Here are made-up objects, facts about them, and rows of numbers that follow some of those facts. Name the object behind each unnamed row.

How the objects are related:
<1335> {η=c}
<868> {η=a, β=<397>}
<301> {η=f, β=<1711>}
<641> {η=e, τ=<1819> <1308>}
<223> {η=d, χ=<1473> <773> <169>}
<1207> {η=c, τ=<423> <117>}
<1082> {η=e, χ=<1308> <200> <531> <1321> <446>}
<325> {η=f}
<418> {η=e, χ=<1210>, τ=<1658>}
<775> {η=e}
<220> {η=b, β=<562> <1744> <556>, τ=<332>}
<918> {η=c}
<180> {η=e, χ=<775>}
<497> {η=b, τ=<1339> <970> <1672> <1706> <1601>}
<1730> {η=b, χ=<1507> <575> <169> <263>}
<1022> {η=f, τ=<1223>}
<1123> {η=e, τ=<408> <448> <1672>}
<1057> {η=c, β=<1473>}
<556> {η=d}
<579> {η=d, β=<562> <1833> <1718> <222>}
<452> {η=c, χ=<1739> <285>, β=<286> <1600> <229> <807>}
<139> {η=a}
<1316> {η=b, χ=<1123> <97> <535>}
<1600> {η=a, χ=<286> <853> <575>}
<1676> {η=c, χ=<594> <1574>, β=<180> <918> <1210> <1167> <430>}
<1097> {η=b, β=<1600> <1734>}
<1308> {η=a, τ=<1706> <1712>}
<68> {η=e, β=<996>, τ=<286> <1561>}
<238> {η=f, χ=<286> <1021> <987> <921> <963>}
<1837> {η=a, β=<83> <1730>, τ=<571> <1335> <1195>}
<1424> {η=c, χ=<556> <1081>, β=<1137>, τ=<844> <1601>}
<929> {η=e, χ=<1749> <949> <1837> <820>, β=<1308> <100>, τ=<1819> <1706>}
<448> {η=f}
<571> {η=a, β=<1614> <83> <1658> <1711> <963>, τ=<1712>}
<1195> {η=e, τ=<1712>}
<1593> {η=b, τ=<394> <1565>}
<949> {η=c}
<1175> {η=a, χ=<571> <1321> <390> <586> <963>}
<512> {η=f}
<100> {η=e}
<1826> {η=d, χ=<286> <446>}
<1734> {η=c, χ=<139> <301>}
<921> {η=e}
<1729> {η=a, χ=<286> <1021> <1140> <301> <1593>, τ=<844> <1562>}
<1507> {η=c}
<177> {η=c, χ=<1550> <1172> <601> <996>}
<97> {η=e}
<1672> {η=b, τ=<1813>}
<1140> {η=c}
<319> {η=a, χ=<933>, β=<139>}
<1744> {η=e}
<1749> {η=a, τ=<1153> <1712> <1700>}
<1814> {η=a, χ=<844> <949> <1081> <1565>, β=<222>, τ=<1424>}
<1081> {η=e, τ=<423>}
<229> {η=a}
<390> {η=d}
<1877> {η=c, χ=<458>, β=<1172> <423> <117>}
<285> {η=b, β=<1208> <1526>}
<222> {η=e}
<828> {η=a, β=<996>}
<1167> {η=f}
<235> {η=a, τ=<1335>}
<250> {η=e, χ=<200>, β=<1562> <223> <1638> <1560>}
<1210> {η=a}
<360> {η=d}
<1716> {η=b, χ=<1718>}
<1321> {η=e, β=<83>}
<992> {η=d, τ=<286> <275>}
<1500> {η=c, β=<397> <1711>, τ=<423> <1601> <1153>}
<844> {η=c, β=<531> <1729>}
<1813> {η=c}
<1737> {η=d, β=<497>, τ=<1813> <996>}
<1153> {η=c, β=<1819> <497>, τ=<360> <1658> <571>}
<242> {η=c}
<1487> {η=b, χ=<1223> <601> <1565>}
<1560> {η=b, χ=<562> <8> <1561> <1500>}
<1712> {η=d, χ=<1097> <1140> <787>}
<176> {η=f, τ=<1321>}
<1151> {η=b}
<1739> {η=d}
<56> {η=a}
<73> {η=f, χ=<1281> <220>, β=<963>}
<350> {η=d, χ=<773> <1481>}
<787> {η=f}
<1574> {η=b}
<594> {η=d, β=<242> <325>}
<1601> {η=c, β=<1833> <512>, τ=<1153>}
<1414> {η=e, τ=<250>}
<1457> {η=e, β=<1600> <169> <325>}
<291> {η=b, χ=<1223> <97> <220> <1207> <820> <1700>}
<773> {η=e}
<200> {η=a}
<996> {η=c, τ=<1601> <1700>}
<766> {η=b, χ=<97> <408>}
<1658> {η=a, τ=<360>}
<408> {η=d, τ=<844> <423>}
<1074> {η=f, χ=<200> <1706>}
<1259> {η=d, τ=<1153>}
<740> {η=a, χ=<1749> <1593> <787>}
<413> {η=c, χ=<571> <437> <1473>}
<1700> {η=e, τ=<1339>}
<430> {η=c}
<963> {η=e}
<575> {η=f}
<1637> {η=c, χ=<1151>}
<733> {η=e, β=<1172> <1729> <1700>}
<423> {η=a, χ=<1259>, τ=<1514>}
<458> {η=a, β=<787>, τ=<1700>}
<807> {η=f}
<263> {η=c}
<1011> {η=b, χ=<200> <918> <1481>, τ=<418> <1082>}
<601> {η=b}
<388> {η=a, χ=<807>, β=<1208> <1335>, τ=<1195>}
<1172> {η=b, τ=<1672>}
<535> {η=b, β=<1600> <1511> <325>}
<1562> {η=a, τ=<1638>}
<1561> {η=c, τ=<1749> <1514> <117>}
<933> {η=b, τ=<571> <844>}
<1223> {η=c, β=<237> <217>, τ=<844> <1561>}
<1514> {η=f, β=<949> <1137>, τ=<1638> <1712>}
<1706> {η=f, τ=<360> <571> <1700>}
<332> {η=c, χ=<1308> <579>, τ=<1339>}
<1526> {η=a}
<1331> {η=e, χ=<1097> <535>}
<586> {η=b, β=<1507> <1562>, τ=<1223> <733> <1172>}
<1614> {η=a}
<397> {η=b}
<217> {η=f}
<1441> {η=c, χ=<1614>}
<724> {η=e, β=<158> <1511>}
<987> {η=e, β=<1813> <740>}
<1021> {η=d, β=<1813>}
<1375> {η=b, χ=<176> <1057> <1481>, β=<1022> <1081>}
<853> {η=b, β=<390> <497>}
<1819> {η=a, χ=<1700>}
<1155> {η=d, χ=<235> <853> <1210> <446>, τ=<775> <1706>}
<606> {η=c, χ=<1151> <217> <807>, β=<740> <1730> <1210> <807>, τ=<408>}
<365> {η=e, β=<223> <56>, τ=<1837>}
<1405> {η=a, β=<430>, τ=<235> <970>}
<83> {η=a, χ=<139> <724> <569>}
<117> {η=a, χ=<1308> <1672> <1195> <775>, τ=<286>}
<1473> {η=c}
<1833> {η=d, χ=<1223> <437> <1473>}
<562> {η=a}
<859> {η=c, χ=<1706>, β=<1734> <390> <1730> <56>}
<1565> {η=a, β=<1507> <430>, τ=<571>}
<569> {η=e}
<820> {η=d, β=<773> <1638> <787>}
<970> {η=f}
<1550> {η=a, β=<1744>}
<158> {η=a, χ=<1481>, τ=<996>}
<237> {η=b, χ=<139> <775>}
<169> {η=e}
<1208> {η=e, χ=<1658>}
<531> {η=f}
<1339> {η=e, χ=<1565>, τ=<286>}
<437> {η=a, β=<408>}
<1281> {η=c}
<1711> {η=b}
<1511> {η=b, χ=<868> <531>}
<1638> {η=b, τ=<286> <1339>}
<1481> {η=d, β=<847> <223>}
<1446> {η=a, β=<1339> <1444> <1207>}
<796> {η=f, β=<1444>}
<286> {η=a, τ=<360>}
<1137> {η=f, τ=<365> <1172> <1712>}
<484> {η=b, χ=<1614> <1123> <1405> <1281> <1526>}
<1444> {η=b, τ=<1195>}
<446> {η=f}
<847> {η=b, χ=<757> <575> <1167>}
<1718> {η=a}
<1135> {η=a, χ=<1813> <1614> <68>}
<394> {η=a, β=<512> <773>, τ=<1706>}
<213> {η=c, χ=<1057> <575>}
<8> {η=e, β=<1140> <787>}
<757> {η=a, τ=<285>}
<275> {η=e, χ=<1718> <1153>, τ=<1601>}
<1731> {η=a, χ=<1550>, β=<83> <408>}

Named rows:
<229>: [  1  12  22 -19   0 -17  13  11  31   4  -2  27  25  -6  12   9   0 -10
   8  15 -11  37  -9 -17  22  19]
<1308>: [-10   9  17  -3   9  -2   8   5  17 -12   6  29  11   6  -4   8   8 -44
   2  -9 -16  22 -27 -17  18   6]
<1175>: [  0  -1  29   7  -2  27   1   4 -13   0 -28  18   5   5   0  -2 -30 -16
   7  -1  -4   4  35  -5 -39  14]
<56>: [ -4   4  17 -20  -7 -19   8   7  25   0 -10  37  25  -5   9   9   1 -14
   6  15  -4  40 -15 -20  22  24]
<200>: [ -6  13  20  -5   5 -14  20  -8  -2 -14   9  17  17  22 -31   7  -1 -43
 -38 -29 -50  11 -17   2  35  29]
<394>: [-16   8  -1  -3   8   2   8  20   7 -19   7   0  -1   1   5 -36  -9  -3
  -4  -4 -18  48 -11 -18  14 -18]
<1638>: [ -7 -14   8   2 -10  -8   7 -12   1 -11  -8  41   3  20  -2  -8  11  12
   7   7  17  36 -42 -29  31  16]
<1375>: [  3  -9   3   2 -12  16  30   7 -29  19 -30  -8 -15  49 -23 -24 -19  52
 -25 -10 -10  -3  69   9 -18  49]
<1424>: [ 23 -10  -5   4  15  38  -1 -17 -26  -2 -11   1  -5  -2   0  -2  -5  26
  14  -1  -1  -4  36  -2 -33   1]
<1813>: [ 14 -12 -18 -16  12 -14   6 -14  20   1   2  28  10  -9   4  24  34  10
  15   5   9  16 -22 -19  19  20]
<1507>: [ 16  -9 -22 -17  -1  -5  -1 -20   8  -4   1  40  12  -1   2   2  25  13
  11   8   8  22 -34 -24  22  10]
<430>: [ 21  -8 -17 -21  -1  -7   2 -21  11   0   0  41  16  -7   0  14  33  12
  10  12  12  23 -31 -21  21  18]
<1637>: [ 24 -14  -1   2   6  36  -4 -24 -27   1 -17  12  -1  -2  -2   6   1  19
  14   2   9  -8  28  -4 -40  10]
<223>: [ 22  -9  -8  -6 -24  12 -13 -10 -20  14 -52  46  12   4   1  -3 -15  38
   3  14  23  -2  37 -24 -31  39]
<1155>: [ 21  -1  17   8   5  35  -9 -15 -25 -11 -22  22  11  -5  -3   6 -11  -2
  10  -5 -15 -15  37 -11 -30   0]
<992>: [  5   7 -15 -12  15  -6   5   4  15 -10   2  13   1   1   2  -1  15   3
   4  -6 -11  14  -2 -23  29 -11]
<987>: [ 12  12  -7 -28  17  -7  10  10  13  -3  18  -7  14 -30  13   1  10   4
   2   7 -24  38   9  -3  15 -16]
<921>: [ -2  12 -22 -17  11  -1   7   8  15  -1  12  12   6 -18   4  -1  17 -15
   2   2  -6  25 -14 -14   5  -7]
<1331>: [ 13   4   1  -5   2  36 -11  -6 -16   0 -17  20  10 -21   4   5 -10  -2
   8   3   6   0  41   0 -54   6]
<929>: [ 11  10  -1 -10   8  40   1   0 -24  -5 -12  -4   1 -14   5 -12 -15   7
   9   5  -5   6  51   3 -48 -13]
<531>: [  1  -8 -19  -6  13   3   8 -18   9  -6  10  24   0   8  -2  15  29  -9
   6 -16   4   4 -26 -19  16   4]

Which object is each row?
No name comes twice in this set of rows, the named rows included.
[ 12   0  49   7   7  24   2 -11  10   9 -23  38  28   1   4  49 -11 -49
  26   6  -3 -18  30  -2 -44  33] => <83>
[-10  -3   1   3  17  11  25  16   3 -14  17  -7 -20  27  -1 -26   4  24
   9  -8  -9  37  -9 -15  25 -22] => <220>
[ 20 -12  -4   6  18  42   4 -15 -30  -8  -8 -10 -13   0  -5  -9  -2  26
  11  -8  -8  -5  45   4 -36  -8] => <1877>
[-10   7  23   4  21   4   2   3  18 -18   8  29  12  -4   2   9   2 -48
  12  -1 -12  24 -23 -19   4  -7] => <139>
[ -6  13  11 -14   3  -9  16  20  16  -7   4   9  10  -1  11 -16  -6   1
   3   6 -15  46  -3 -14  18 -12] => <1405>
[ 22 -23  62  34  20  45  -4 -50 -28 -24  -7  37  13  11  -9  23 -14 -32
  27 -12 -11  -6  -5  -4 -32   2] => <237>
[ 17   3 -15 -14  37   5  23   8  16  -2  23 -15 -10   6   1  14  31  11
  13 -11 -12  12  13  -1  21 -17] => <1500>
[ 51  -9  36  -8   9  23  11 -45 -41 -14  -5  -2  24 -16 -14   7  -9  35
  -6  -3 -50   4  43  17 -15   3] => <859>
[ 25  -8  25   9  -1  28   9 -59 -50 -18  -4  20  21  16 -36  19  -4 -12
 -34 -38 -45 -25  17  15 -16  32] => <1074>
[  1  14  21 -19  19 -16  26  22  36   8  13  -9  11   0  13   8   1  -7
   8   6 -36  36  24  -2  23  -7] => <1837>
[-11  12   8  -8  26  -5  22  22  31   3  12  -6  -4   7   4   3   6 -23
   6  -8 -25  26  10  -9  16  -5] => <868>
[  7  -4 -36 -14   7  -1   6   1   9   7   2  19  -9   5   3   7  29  21
  13   3  21  17  -7 -20  13  15] => <1473>

Now the same objects, written a new way:
Some rows with their names:
<291>: [  5   6  21   3  19  -6  13  54 -16  23  21  17  10 -16]
<1207>: [  2   3 -10 -27   7  -7  -5 -28   9  16  10   9   3  -6]
<820>: [  0 -17   0  -1   0 -21  -3 -62  -5   7  -5  25  -7  -7]
<787>: [ -3 -11  -1  -8   2 -16  -9 -14  20   5  14 -11   1   6]
<1712>: [  7 -13  14  17  11  -6   9  55  -4  20  12  -7  10   4]
<139>: [ -2  -5 -10 -24 -10  -2 -10  -5  13  -9  10 -33   8   2]
<83>: [  6   5  -1  29  11   2  12  38   1  -4   6 -39  26 -12]
<1837>: [ -1   4 -38  27   2 -10   6 -32  -9   4 -10 -15   7 -17]
<641>: [  7   4  13 -12   1   9  -1  -4  12   5   9  -1  10  -4]
<1819>: [  0   1   8  -5   5  -1   2   1 -15  13  19  -1  13 -11]
<1511>: [ 10   3  21  -1  -1  14   4  54  -6  -7  13 -15   7  -3]
<1375>: [  9  -6  23  30  -9  17   7  27 -18 -18   2  10   6 -18]
<1601>: [  7  -4   8  18  -5   8 -11 -36  -5  -6   2  12   1 -14]
<933>: [  4  10  10 -23   0   7  -6  -5  17   2   4  -8   5  -5]
<213>: [10 -3 24  7  0 10 -1 32  4 -6 17 -8 16 -2]
<56>: [  2   2   7 -20  -2   6   1 -11  -7  -1  13 -13  13  -6]
<301>: [  0 -14 -23  31  -7 -13  -7 -24   8 -17  -4 -12  -3  -1]
<222>: [  7   2  17 -18   2   2  -2   2   5   0   9  -4  11  -5]
<606>: [ 11  -2  12  34   2  17   0 -15 -22  -7   3  24   9 -15]
<828>: [  2  -7   5  10 -11   6  -1 -32 -23 -12   4  10   6 -17]
<286>: [ -2  -7 -22  -6 -20   1  -4  -8  32   2  16 -48   2   8]

Name these rows:
No name comes twice in this set of rows, the named rows included.
[ 6 -2 12  1  7 -7  9 34 -3 18 17  1 10 -6] => <1331>
[ -5   0 -20 -13  -2  -9  -1 -19  10  16  14 -17   6  -1] => <1749>
[  4  -9  15  22  -1  11   7  55 -11   2  25 -20  18  -4] => <1175>
[  3  -2  -2  -3  -6   5   2 -56  -4  -3  -4  28  -3 -13] => <68>
[ -1   7  -4 -31   0  -5   0 -31  -8   6  12 -13  10  -8] => <1526>
[  6   3   9  -5  10   3  15 -10   9  16  17  13  10  -8] => <1339>
[  8  10  23  -9   5   9   5  21   1  -2   7  -3  10 -10] => <1716>
[  0   0   1 -29 -15   9 -15 -15  18 -20   5 -36  10   3] => <200>
[  7   8  33   2   8  12   9  44  -5   3  14   8  14 -11] => <1560>
[  5 -25 -10  19 -12 -13  -7 -11   7  -6  -4 -17  -7   3] => <1021>
[  0  -8   1  34   3   5  11 -13 -40   8  14  28   7 -21] => <1814>
[  5   6   7 -22   4   2 -10 -31  15   8   8   3   7  -8] => <996>
[ 2  1  8 -8  4 16  1 -1 -8  5 14 -7 17 -8] => <423>
[  4   2  16  -4   7   6   8   1 -26   8  20   0  18 -12] => <1135>
[  2  -1   6  18  -7  17   2 -30 -28  -6   5  18  10 -17] => <388>

